Here is a tiny trained network, its code and every weight. The questions are about switching its units off for an input and a class, where a switched-off unit gives its printed mean instead of its output.

import numpy as np


def w(rows, s, z=0):
    codes = np.array(rows[::2]) - 128.0
    scale = np.full(codes.shape[1], s)
    scale[-1] = z or s
    return codes * scale


def f(y):
    return y / 2 * (1 + np.tanh(0.7978845608 * (y + 0.044715 * y**3)))


def log_softmax(a):
    a = a - a.max(-1, keepdims=True)
    return a - np.log(np.exp(a).sum(-1, keepdims=True))


def net(x, mask):
    res = np.array(x, float).reshape(1, 8) / 4 @ E
    y = f(res @ A[0][:, :-1].T + A[0][:, -1])
    res = res + np.where(mask, y, B[0][:, -1]) @ B[0][:, :-1]
    return log_softmax(res[-1] @ U[:, :-1].T + U[:, -1])


A, B = {}, {}
E = w([
[74,192,191,248,84,84,160,97,73,101,185,106],'x0',
[164,145,109,140,107,123,93,113,111,120,133,121],'x1',
[159,114,85,150,128,211,155,127,27,147,236,206],'x2',
[113,137,144,135,136,143,121,143,117,167,110,106],'x3',
[182,2,141,96,196,75,130,130,76,146,202,80],'x4',
[122,144,120,139,140,125,105,111,119,137,129,136],'x5',
[111,75,105,155,33,57,98,188,196,172,181,161],'x6',
[137,148,121,113,123,107,130,109,144,95,177,147],'x7',
],0.0099)
A[0] = w([
[129,115,113,132,115,158,162,135,108,141,151,164,19],'neuron 1',
[85,204,77,136,81,191,134,145,136,137,104,204,104],'neuron 2',
[117,145,110,162,142,94,85,254,120,148,160,170,70],'neuron 3',
[152,111,68,61,135,185,116,132,189,157,121,150,75],'neuron 4',
[114,101,78,149,72,73,137,163,170,172,150,131,1],'neuron 5',
[154,120,137,142,113,182,154,127,96,170,154,209,29],'neuron 6',
[119,75,142,108,180,88,95,109,78,169,192,102,140],'neuron 7',
[129,149,156,186,101,108,181,155,110,120,147,133,150],'neuron 8',
[102,127,90,134,118,173,124,133,95,153,165,170,75],'neuron 9',
],0.01,0.0038)
B[0] = w([
[118,165,152,107,117,76,63,104,128,160,76,111,161],'neuron 1',
[148,111,130,158,164,187,133,197,193,110,153,161,246],'neuron 2',
[145,161,99,154,225,148,195,104,105,72,145,153,173],'neuron 3',
[2,69,172,111,105,153,106,89,53,161,197,95,207],'neuron 4',
[175,202,95,109,195,107,159,98,34,83,100,139,193],'neuron 5',
[113,190,141,71,110,59,117,44,148,186,83,141,201],'neuron 6',
[171,27,125,148,117,161,181,136,205,103,116,123,208],'neuron 7',
[100,105,111,98,68,175,21,76,117,124,143,129,196],'neuron 8',
[140,113,158,105,127,72,170,106,163,243,60,142,191],'neuron 9',
],0.0084,0.012)
U = w([
[133,166,177,37,111,3,107,98,205,228,55,94,123],'0',
[183,78,143,141,133,182,129,171,198,156,138,143,143],'1',
[117,125,84,118,130,149,128,105,113,173,135,88,254],'2',
[154,176,129,82,239,165,160,110,2,115,111,126,65],'3',
[43,95,162,120,72,139,60,111,39,165,198,96,37],'4',
],0.0073,0.0053)

Each question gives the input, the list of numbers given to net, and the class t.
The units are the neurons (one row each of A and B). Each row of codes is followed by its name. A weight is (code - 128) times the scale printed after its matrix; where a second scale follows, it is the last column's (A, B and U).
mask holds one flag per neuron, in row order. A switched-off neuron (its flag False) gives its mean, the last column of its row in B, instead of its output. The means were averaged over made-up inputs and are rounded, as every weight is.
A unit's drop is (log p(t) with every unit on - log p(t) with that unit switched off) / (log p(t) with every unit on - log p(t) with every unit switched off).
The circuit of an input: a set's keep is (log p(t) with only the set's units on - log p(t) with every unit switched off) / (log p(t) with every unit on - log p(t) with every unit switched off). Starting from all 9 units, units are removed one at a time, each time the one whose removal leaves the highest keep (on an exact tie, the one counted first), for as long as the keep stays at least 0.8.
units of the circuit, in order: the units of the circuit, biggest drop first
unit that matters most: the unit with the biggest drop
k most important neurons: the k neurons with the biggest drops, biggest first
drop when u is switched off: that unit's drop, to one decimal
input [-2,3,-4,-1,2,-7,2,6], class 2: 3 most important neurons -> neuron 6; neuron 9; neuron 1
input [-2,-1,2,4,-1,-7,8,4], class 3: unit that matters most -> neuron 5
input [5,2,-5,-4,-2,-1,7,3], class 3: units of the circuit, in order -> neuron 5; neuron 3
input [5,7,-4,-1,-4,-4,-2,-1], class 4: units of the circuit, in order -> neuron 9; neuron 8
input [-6,3,-3,-6,-8,-1,-6,-7], class 1: 3 most important neurons -> neuron 2; neuron 5; neuron 6
input [6,-1,-2,1,1,-5,6,1], class 3: 2 most important neurons -> neuron 5; neuron 3
input [1,-3,3,5,5,-8,-6,-6], class 2: 4 most important neurons -> neuron 2; neuron 5; neuron 7; neuron 3
input [0,-7,3,3,7,8,6,-7], class 1: 2 most important neurons -> neuron 7; neuron 4
input [5,-7,8,-8,3,-4,6,-6], class 0: 2 most important neurons -> neuron 6; neuron 9
input [5,8,-6,-5,-7,8,5,-5], class 1: units of the circuit, in order -> neuron 2; neuron 6
input [4,3,5,2,-5,6,6,-1], class 3: 2 most important neurons -> neuron 3; neuron 5
input [-5,8,-6,8,-8,-6,-6,-5], class 1: 2 most important neurons -> neuron 2; neuron 6
input [0,2,4,3,2,-3,5,4], class 3: units of the circuit, in order -> neuron 3; neuron 5
input [-7,3,3,0,-4,-7,7,-1], class 3: units of the circuit, in order -> neuron 5; neuron 3
input [3,4,2,-7,6,1,-5,3], class 1: unit that matters most -> neuron 7
input [-6,-2,6,-4,-8,7,-6,2], class 1: 2 most important neurons -> neuron 2; neuron 5
input [-7,-3,-2,3,6,3,4,5], class 4: 3 most important neurons -> neuron 4; neuron 2; neuron 9
input [-7,3,-1,6,3,6,4,-2], class 4: 2 most important neurons -> neuron 4; neuron 2
input [5,-5,5,-1,-6,-8,-5,-2], class 1: 3 most important neurons -> neuron 2; neuron 4; neuron 5
input [7,-6,4,7,-5,1,-6,-1], class 4: units of the circuit, in order -> neuron 8
input [2,4,0,-5,-5,1,5,1], class 1: 2 most important neurons -> neuron 2; neuron 4
input [-2,6,2,8,7,5,-7,-7], class 1: 2 most important neurons -> neuron 7; neuron 5
input [-6,5,7,1,4,-5,6,-2], class 0: 4 most important neurons -> neuron 6; neuron 9; neuron 1; neuron 2
input [4,-7,6,-3,-5,6,3,0], class 0: drop when neuron 6 is switched off -> 0.6
input [6,-5,6,0,0,-7,0,-5], class 0: drop when neuron 6 is switched off -> 0.4
input [-1,7,4,-4,0,2,1,1], class 0: drop when neuron 9 is switched off -> 0.2
input [5,-8,-3,4,-2,0,8,3], class 3: drop when neuron 7 is switched off -> 0.0
input [3,4,1,-5,1,-6,8,6], class 3: units of the circuit, in order -> neuron 5
